Here is a tiny trained network, its code and every weight. The questions are about switching its units off for an input and a class, where a switched-off unit gives its printed mean instead of its output.

import numpy as np


def w(rows, s, z=0):
    codes = np.array(rows[::2]) - 128.0
    scale = np.full(codes.shape[1], s)
    scale[-1] = z or s
    return codes * scale


def f(y):
    return np.maximum(y, 0)


def log_softmax(a):
    a = a - a.max(-1, keepdims=True)
    return a - np.log(np.exp(a).sum(-1, keepdims=True))


def net(x, mask):
    res = np.array(x, float).reshape(1, 5) / 4 @ E
    y = f(res @ A[0][:, :-1].T + A[0][:, -1])
    res = res + np.where(mask, y, B[0][:, -1]) @ B[0][:, :-1]
    return log_softmax(res[-1] @ U[:, :-1].T + U[:, -1])


A, B = {}, {}
E = w([
[125,128,128,125,128],'x0',
[137,126,130,136,125],'x1',
[109,221,166,206,240],'x2',
[50,25,181,222,124],'x3',
[139,63,7,153,226],'x4',
],0.014)
A[0] = w([
[152,193,139,113,185,124],'n0',
[139,182,140,120,176,138],'n1',
[86,112,120,155,149,65],'n2',
[57,120,183,197,178,48],'n3',
[132,88,9,157,182,133],'n4',
[131,91,96,143,139,121],'n5',
[103,136,159,205,155,55],'n6',
[85,51,143,122,106,135],'n7',
[137,182,116,140,144,130],'n8',
[209,134,66,44,67,231],'n9',
[113,165,162,124,87,254],'n10',
[149,184,191,120,105,249],'n11',
[108,60,138,142,72,174],'n12',
[122,143,129,93,188,115],'n13',
],0.015,0.008)
B[0] = w([
[203,148,76,143,67,201],'n0',
[156,166,92,136,72,191],'n1',
[121,116,111,140,146,156],'n2',
[49,138,161,124,162,204],'n3',
[146,86,74,229,197,229],'n4',
[148,75,99,156,121,160],'n5',
[78,146,125,154,196,182],'n6',
[176,52,130,90,88,186],'n7',
[165,159,84,108,99,174],'n8',
[25,157,148,156,248,251],'n9',
[95,166,150,113,71,212],'n10',
[95,162,122,100,71,231],'n11',
[153,90,152,85,72,197],'n12',
[156,149,133,163,146,165],'n13',
],0.013,0.024)
U = w([
[40,180,217,97,130,253],'0',
[94,123,137,156,199,138],'1',
[173,200,123,100,47,70],'2',
[255,163,94,160,131,62],'3',
[159,88,238,53,55,132],'4',
[184,28,100,127,99,94],'5',
],0.015,0.0034)

Each question gives the input, the list of numbers given to net, and the class t.
The units are the neurons (one row each of A and B). Each row of codes is followed by its name. A weight is (code - 128) times the scale printed after its matrix; where a second scale follows, it is the last column's (A, B and U).
mask holds one flag per neuron, in row order. A switched-off neuron (its flag False) gives its mean, the last column of its row in B, instead of its output. The means were averaged over made-up inputs and are rounded, as every weight is.
A unit's drop is (log p(t) with every unit on - log p(t) with that unit switched off) / (log p(t) with every unit on - log p(t) with every unit switched off).
The circuit of an input: a set's keep is (log p(t) with only the set's units on - log p(t) with every unit switched off) / (log p(t) with every unit on - log p(t) with every unit switched off). Starting from the 12 units with the biggest drops (on a tie, the unit counted first), units are removed one at a time, each time the one whose removal leaves the highest keep (on an exact tie, the one counted first), for as long as the keep stays at least 0.8.
units of the circuit, in order: the units of the circuit, biggest drop first
unit that matters most: the unit with the biggest drop
k most important neurons: the k neurons with the biggest drops, biggest first
drop of u: that unit's drop, to one decimal
input [-2,-7,-3,0,0], class 0: unit that matters most : n4
input [1,8,8,0,2], class 3: 2 most important neurons : (n9; n0)
input [3,8,1,-3,5], class 3: 2 most important neurons : (n3; n6)
input [6,-7,-8,3,0], class 4: 2 most important neurons : (n4; n12)
input [-5,-7,0,6,4], class 5: 2 most important neurons : (n9; n7)
input [5,7,-8,1,-5], class 4: 3 most important neurons : (n12; n7; n3)
input [-1,-4,-7,8,-1], class 4: 2 most important neurons : (n4; n12)
input [4,3,1,3,0], class 0: 2 most important neurons : (n4; n0)
input [-5,7,2,0,5], class 3: 2 most important neurons : (n9; n3)
input [2,5,5,0,-5], class 2: 2 most important neurons : (n9; n0)
input [-5,-6,-1,-8,-2], class 0: drop of n9 : 7.5
input [-8,-1,-1,-8,2], class 1: drop of n9 : 9.3
input [5,4,4,-3,2], class 3: drop of n8 : 0.0
input [8,-2,-1,8,3], class 5: units of the circuit, in order : (n9)
